Below are the code and all the weights of a small trained network. Each question names an input and a target symbol and asks about switching units off, where a switched-off unit gives its printed mean instead of its output.

import numpy as np


def w(rows, s, z=0):
    codes = np.array(rows[::2]) - 128.0
    scale = np.full(codes.shape[1], s)
    scale[-1] = z or s
    return codes * scale


def f(y):
    return np.maximum(y, 0)


def softmax(a):
    e = np.exp(a - a.max(-1, keepdims=True))
    return e / e.sum(-1, keepdims=True)


def log_softmax(a):
    a = a - a.max(-1, keepdims=True)
    return a - np.log(np.exp(a).sum(-1, keepdims=True))


def net(x, mask):
    ids = ['ΠΦΨαγζηξτ'.index(c) for c in x.split()]
    T = len(ids)
    res = E[ids] + P[:T]
    q, k, v = (res @ M[0].T for M in (Q, K, V))
    z = softmax(np.where(np.tri(T) > 0, q @ k.T / 3**0.5, -1e9)) @ v
    res = res + np.where(mask[0], z, O[0][:, -1]) @ O[0][:, :-1]
    y = f(res @ A[0][:, :-1].T + A[0][:, -1])
    res = res + np.where(mask[1:13], y, B[0][:, -1]) @ B[0][:, :-1]
    return log_softmax(res[-1] @ U[:, :-1].T + U[:, -1])


Q, K, V, O, A, B = {}, {}, {}, {}, {}, {}
E = w([
[56,96,114,153,54,172,216,122,159],'Π',
[113,188,111,184,199,115,131,100,184],'Φ',
[115,189,165,157,113,79,231,164,53],'Ψ',
[223,168,174,113,96,152,154,86,36],'α',
[134,124,120,170,64,137,121,231,52],'γ',
[162,51,98,99,226,185,205,144,191],'ζ',
[127,224,155,67,184,134,201,106,166],'η',
[143,169,57,58,126,129,176,203,199],'ξ',
[114,132,65,153,122,159,127,9,110],'τ',
],0.014)
P = w([
[1,138,143,71,144,102,26,119,58],'0',
[106,139,140,160,171,161,204,127,127],'1',
[111,150,152,166,172,183,202,123,119],'2',
[115,135,144,156,175,172,204,113,132],'3',
[124,146,143,175,181,173,196,120,124],'4',
[125,140,154,165,183,173,192,117,106],'5',
[118,151,153,159,187,179,200,124,120],'6',
],0.0056)
Q[0] = w([
[171,221,61,205,173,215,253,128,72],'head 0',
[142,209,94,211,187,239,235,142,120],'head 0',
[139,200,74,206,141,212,244,171,104],'head 0',
],0.0082)
K[0] = w([
[2,58,219,19,110,39,56,113,71],'head 0',
[47,105,165,29,97,44,12,123,124],'head 0',
[55,69,182,13,152,17,39,108,142],'head 0',
],0.0081)
V[0] = w([
[26,31,63,158,43,176,162,124,138],'head 0',
[104,167,101,80,141,88,253,206,170],'head 0',
[118,123,196,157,31,64,42,180,35],'head 0',
],0.0077)
O[0] = w([
[82,123,124,114,177,198,94,102,61,170],'head 0',
[89,99,198,64,107,90,6,124,167,252],'head 0',
[136,172,144,198,101,208,134,150,161,38],'head 0',
],0.011,0.004)
A[0] = w([
[59,59,43,139,147,122,206,107,128,87],'neuron 0',
[134,30,92,118,77,136,122,166,58,126],'neuron 1',
[110,130,188,108,180,139,218,143,161,85],'neuron 2',
[79,156,161,201,123,74,107,183,67,86],'neuron 3',
[143,151,53,115,122,178,174,40,128,2],'neuron 4',
[198,105,36,61,172,167,107,212,217,124],'neuron 5',
[152,165,76,203,90,221,91,102,158,14],'neuron 6',
[120,147,115,111,149,159,198,2,192,146],'neuron 7',
[170,129,39,68,116,37,147,129,111,215],'neuron 8',
[143,192,15,156,150,189,203,142,94,53],'neuron 9',
[94,105,81,45,170,199,64,173,127,101],'neuron 10',
[45,179,75,166,229,183,108,118,83,148],'neuron 11',
],0.0067,0.0047)
B[0] = w([
[149,109,176,151,45,130,188,51,163,194],'neuron 0',
[142,57,132,114,110,170,84,195,148,165],'neuron 1',
[79,122,172,35,150,110,44,152,106,190],'neuron 2',
[42,142,112,176,166,168,183,135,88,167],'neuron 3',
[104,136,119,60,82,169,78,122,105,168],'neuron 4',
[97,142,77,140,168,190,211,80,133,178],'neuron 5',
[77,63,52,153,137,83,69,140,73,180],'neuron 6',
[34,134,102,120,110,70,93,121,84,216],'neuron 7',
[170,118,112,254,136,105,121,139,104,247],'neuron 8',
[206,175,147,84,120,106,36,167,125,235],'neuron 9',
[141,199,13,96,102,129,190,148,174,210],'neuron 10',
[221,73,183,178,170,90,129,144,206,254],'neuron 11',
],0.0068,0.0073)
U = w([
[76,162,160,205,169,93,233,77,87,172],'Π',
[255,104,194,100,98,145,112,69,129,164],'Φ',
[88,153,163,17,149,110,43,138,135,48],'Ψ',
[82,108,204,143,51,191,130,81,207,252],'α',
[152,187,58,111,89,116,143,140,164,119],'γ',
[142,61,130,132,140,136,51,222,125,13],'ζ',
[82,82,51,128,159,101,92,47,47,149],'η',
[194,79,189,195,155,27,91,125,250,1],'ξ',
[127,47,152,106,209,201,141,95,140,185],'τ',
],0.0065,0.0031)

Each question gives the input, a string of symbols that net reads in full, and the target symbol t.
The units are the heads (3 rows each of Q, K, V and O) and the neurons (one row each of A and B). Each row of codes is followed by its name. A weight is (code - 128) times the scale printed after its matrix; where a second scale follows, it is the last column's (O, A, B and U).
mask holds one flag per unit, heads first, then neurons. A switched-off unit (its flag False) gives its mean, the last column of its rows in O or B, instead of its output. The means were averaged over made-up inputs and are rounded, as every weight is.
A unit's drop is (log p(t) with every unit on - log p(t) with that unit switched off) / (log p(t) with every unit on - log p(t) with every unit switched off).
The circuit of an input: a set's keep is (log p(t) with only the set's units on - log p(t) with every unit switched off) / (log p(t) with every unit on - log p(t) with every unit switched off). Starting from the 12 units with the biggest drops (on a tie, the unit counted first), units are removed one at a time, each time the one whose removal leaves the highest keep (on an exact tie, the one counted first), for as long as the keep stays at least 0.8.
circuit, biggest first: the units of the circuit, biggest drop first
k most important neurons: the k neurons with the biggest drops, biggest first
drop when u is switched off: that unit's drop, to one decimal
input τ γ γ, target Φ: 3 most important neurons => [neuron 9; neuron 0; neuron 11]
input ξ η γ, target Ψ: 2 most important neurons => [neuron 11; neuron 8]
input γ Ψ Φ Φ, target ζ: circuit, biggest first => [head 0; neuron 6; neuron 9]
input γ τ Ψ, target ζ: most important neuron => [neuron 9]
input γ ξ Φ α α, target ζ: 2 most important neurons => [neuron 6; neuron 9]
input τ η Ψ, target Φ: 3 most important neurons => [neuron 9; neuron 11; neuron 0]
input Π η ζ α η α Φ, target τ: 4 most important neurons => [neuron 11; neuron 8; neuron 9; neuron 0]
input τ τ η, target Φ: circuit, biggest first => [head 0; neuron 11; neuron 9]
input Π Φ Ψ α, target τ: 2 most important neurons => [neuron 9; neuron 11]
input τ η Π Ψ η ζ τ, target Φ: circuit, biggest first => [head 0; neuron 9; neuron 11]
input ζ α ζ α, target η: 2 most important neurons => [neuron 11; neuron 9]
input α Ψ Π ξ Π η Ψ, target γ: circuit, biggest first => [head 0; neuron 9]
input Π γ Φ Φ, target τ: 3 most important neurons => [neuron 11; neuron 8; neuron 9]
input Ψ Ψ τ, target α: circuit, biggest first => [head 0]
input ζ α Φ ζ, target η: circuit, biggest first => [head 0; neuron 11]
input Ψ η Ψ ξ τ Π α, target α: 2 most important neurons => [neuron 9; neuron 11]
input γ α Φ ζ γ Π, target ζ: 2 most important neurons => [neuron 6; neuron 9]
input η Ψ ξ ξ, target ξ: drop when neuron 4 is switched off => 0.1
input Π Π α τ τ ξ, target τ: drop when neuron 2 is switched off => 0.0
input η Φ γ Ψ, target ξ: most important neuron => [neuron 8]
input η ζ Φ τ α ξ η, target ξ: drop when neuron 8 is switched off => 0.5
input Ψ Φ Φ Φ γ η, target α: drop when neuron 0 is switched off => -0.2
input ξ η ξ η Φ γ α, target Ψ: 2 most important neurons => [neuron 11; neuron 0]
